Below is a small trained network, with its code and all its weights. Each question gives an input and a target symbol and asks what happens when units are switched off, that is, made to give their printed mean instead of their output.

import numpy as np


def w(rows, s, z=0):
    codes = np.array(rows[::2]) - 128.0
    scale = np.full(codes.shape[1], s)
    scale[-1] = z or s
    return codes * scale


def softmax(a):
    e = np.exp(a - a.max(-1, keepdims=True))
    return e / e.sum(-1, keepdims=True)


def log_softmax(a):
    a = a - a.max(-1, keepdims=True)
    return a - np.log(np.exp(a).sum(-1, keepdims=True))


def net(x, mask):
    ids = ['ΛΨγζημω'.index(c) for c in x.split()]
    T = len(ids)
    res = E[ids] + P[:T]
    u = 0
    for l in range(3):
        r = res
        for j in range(2):
            rows = slice(3 * j, 3 * j + 3)
            q, k, v = (r @ M[l][rows].T for M in (Q, K, V))
            z = softmax(np.where(np.tri(T) > 0, q @ k.T / 3**0.5, -1e9)) @ v
            o = O[l][rows]
            res = res + np.where(mask[u + j], z, o[:, -1]) @ o[:, :-1]
        u += 2
    return log_softmax(res[-1] @ U[:, :-1].T + U[:, -1])


Q, K, V, O = {}, {}, {}, {}
E = w([
[180,155,126,122],'Λ',
[18,55,37,155],'Ψ',
[249,138,99,131],'γ',
[32,22,123,221],'ζ',
[253,6,132,114],'η',
[206,18,153,109],'μ',
[93,193,206,80],'ω',
],0.013)
P = w([
[125,255,150,251],'0',
[106,210,126,221],'1',
[108,172,116,193],'2',
[99,141,112,155],'3',
[116,109,117,131],'4',
[123,100,105,106],'5',
[142,87,93,75],'6',
[165,75,112,58],'7',
[179,80,94,47],'8',
[178,61,94,69],'9',
],0.0066)
Q[0] = w([
[18,53,85,221],'L0H0',
[137,78,201,101],'L0H0',
[133,169,177,216],'L0H0',
[142,79,185,101],'L0H1',
[166,149,119,168],'L0H1',
[135,188,226,2],'L0H1',
],0.0089)
K[0] = w([
[69,56,254,78],'L0H0',
[107,169,90,88],'L0H0',
[143,223,179,171],'L0H0',
[105,185,102,32],'L0H1',
[164,176,99,232],'L0H1',
[51,214,156,178],'L0H1',
],0.0077)
V[0] = w([
[114,159,69,39],'L0H0',
[90,160,112,54],'L0H0',
[167,161,2,170],'L0H0',
[181,123,195,76],'L0H1',
[101,168,148,138],'L0H1',
[212,183,132,157],'L0H1',
],0.008)
O[0] = w([
[209,143,139,49,56],'L0H0',
[110,81,180,94,37],'L0H0',
[163,184,119,48,253],'L0H0',
[61,1,194,174,80],'L0H1',
[139,75,92,29,85],'L0H1',
[101,129,135,80,170],'L0H1',
],0.006,0.0034)
Q[1] = w([
[123,216,27,48],'L1H0',
[115,63,1,79],'L1H0',
[201,82,175,85],'L1H0',
[151,126,144,133],'L1H1',
[247,116,93,38],'L1H1',
[58,98,157,21],'L1H1',
],0.0076)
K[1] = w([
[213,146,195,201],'L1H0',
[171,46,186,82],'L1H0',
[131,161,72,74],'L1H0',
[122,125,106,100],'L1H1',
[112,120,128,148],'L1H1',
[95,143,2,178],'L1H1',
],0.009)
V[1] = w([
[41,188,62,130],'L1H0',
[103,186,210,146],'L1H0',
[254,229,207,131],'L1H0',
[102,200,170,197],'L1H1',
[148,45,32,182],'L1H1',
[112,55,132,100],'L1H1',
],0.0066)
O[1] = w([
[91,124,12,55,143],'L1H0',
[111,48,105,135,63],'L1H0',
[111,55,255,144,220],'L1H0',
[111,71,157,188,175],'L1H1',
[53,63,58,90,251],'L1H1',
[132,195,136,49,50],'L1H1',
],0.0067,0.0027)
Q[2] = w([
[159,249,110,84],'L2H0',
[167,207,128,122],'L2H0',
[80,119,125,121],'L2H0',
[113,210,79,157],'L2H1',
[147,2,115,98],'L2H1',
[128,215,106,56],'L2H1',
],0.013)
K[2] = w([
[82,123,68,250],'L2H0',
[119,124,126,208],'L2H0',
[130,99,122,98],'L2H0',
[29,42,126,187],'L2H1',
[201,148,144,9],'L2H1',
[148,33,74,180],'L2H1',
],0.012)
V[2] = w([
[226,13,89,162],'L2H0',
[150,21,66,69],'L2H0',
[211,162,95,201],'L2H0',
[95,15,83,104],'L2H1',
[122,243,54,183],'L2H1',
[253,76,118,136],'L2H1',
],0.008)
O[2] = w([
[1,212,196,124,252],'L2H0',
[84,130,169,178,196],'L2H0',
[81,171,154,89,197],'L2H0',
[129,170,73,183,167],'L2H1',
[138,124,158,87,194],'L2H1',
[9,157,53,78,197],'L2H1',
],0.0081,0.0035)
U = w([
[193,165,214,156,255],'Λ',
[163,151,78,65,222],'Ψ',
[110,68,145,43,100],'γ',
[145,136,85,188,77],'ζ',
[113,130,169,214,32],'η',
[119,102,151,214,35],'μ',
[166,3,119,173,59],'ω',
],0.0071,0.0053)

Each question gives the input, a string of symbols that net reads in full, and the target symbol t.
The units are the heads (3 rows each of Q, K, V and O). Each row of codes is followed by its name. A weight is (code - 128) times the scale printed after its matrix; where a second scale follows, it is the last column's (O and U).
mask holds one flag per head, layer by layer. A switched-off head (its flag False) gives its mean, the last column of its rows in O, instead of its output. The means were averaged over made-up inputs and are rounded, as every weight is.
A unit's drop is (log p(t) with every unit on - log p(t) with that unit switched off) / (log p(t) with every unit on - log p(t) with every unit switched off).
The circuit of an input: a set's keep is (log p(t) with only the set's units on - log p(t) with every unit switched off) / (log p(t) with every unit on - log p(t) with every unit switched off). Starting from all 6 units, units are removed one at a time, each time the one whose removal leaves the highest keep (on an exact tie, the one counted first), for as long as the keep stays at least 0.8.
circuit, biggest first: the units of the circuit, biggest drop first
which heads matter: for each layer, one digit per head in row order, 1 if its drop is at least 0.15 and else 0, layers parted by /
drop when u is switched off: that unit's drop, to one decimal
input Ψ Ψ Ψ, target Ψ: circuit, biggest first	(L1H0)
input γ Ψ μ ω Ψ, target ω: which heads matter	00 / 00 / 11
input ω Ψ Ψ η, target Ψ: circuit, biggest first	(L1H0, L2H1)
input γ γ ω Ψ Ψ γ Ψ Ψ μ μ, target Ψ: circuit, biggest first	(L1H0, L2H1)
input μ ζ ω Λ μ η η, target Λ: circuit, biggest first	(L1H0, L2H1)
input η γ Λ μ Ψ Ψ γ Λ Ψ ζ, target ζ: circuit, biggest first	(L1H0, L2H1, L0H1)
input ω ζ ζ μ, target ω: which heads matter	11 / 00 / 11
input ζ Ψ μ γ ζ η Ψ, target η: which heads matter	00 / 00 / 10
input γ ω μ, target ω: which heads matter	11 / 10 / 10
input η Ψ ω ω Ψ γ ω Ψ, target ω: which heads matter	00 / 00 / 10
input γ ζ η, target γ: which heads matter	10 / 01 / 11
input μ Λ ω ω Ψ Λ ω ζ, target ω: drop when L2H1 is switched off	0.1
input ω Ψ Ψ Ψ ζ μ, target Ψ: drop when L2H1 is switched off	0.2
input ζ Ψ ζ Ψ η, target Ψ: circuit, biggest first	(L1H0)
input Ψ η Ψ γ μ ω ζ, target ω: drop when L2H0 is switched off	0.8
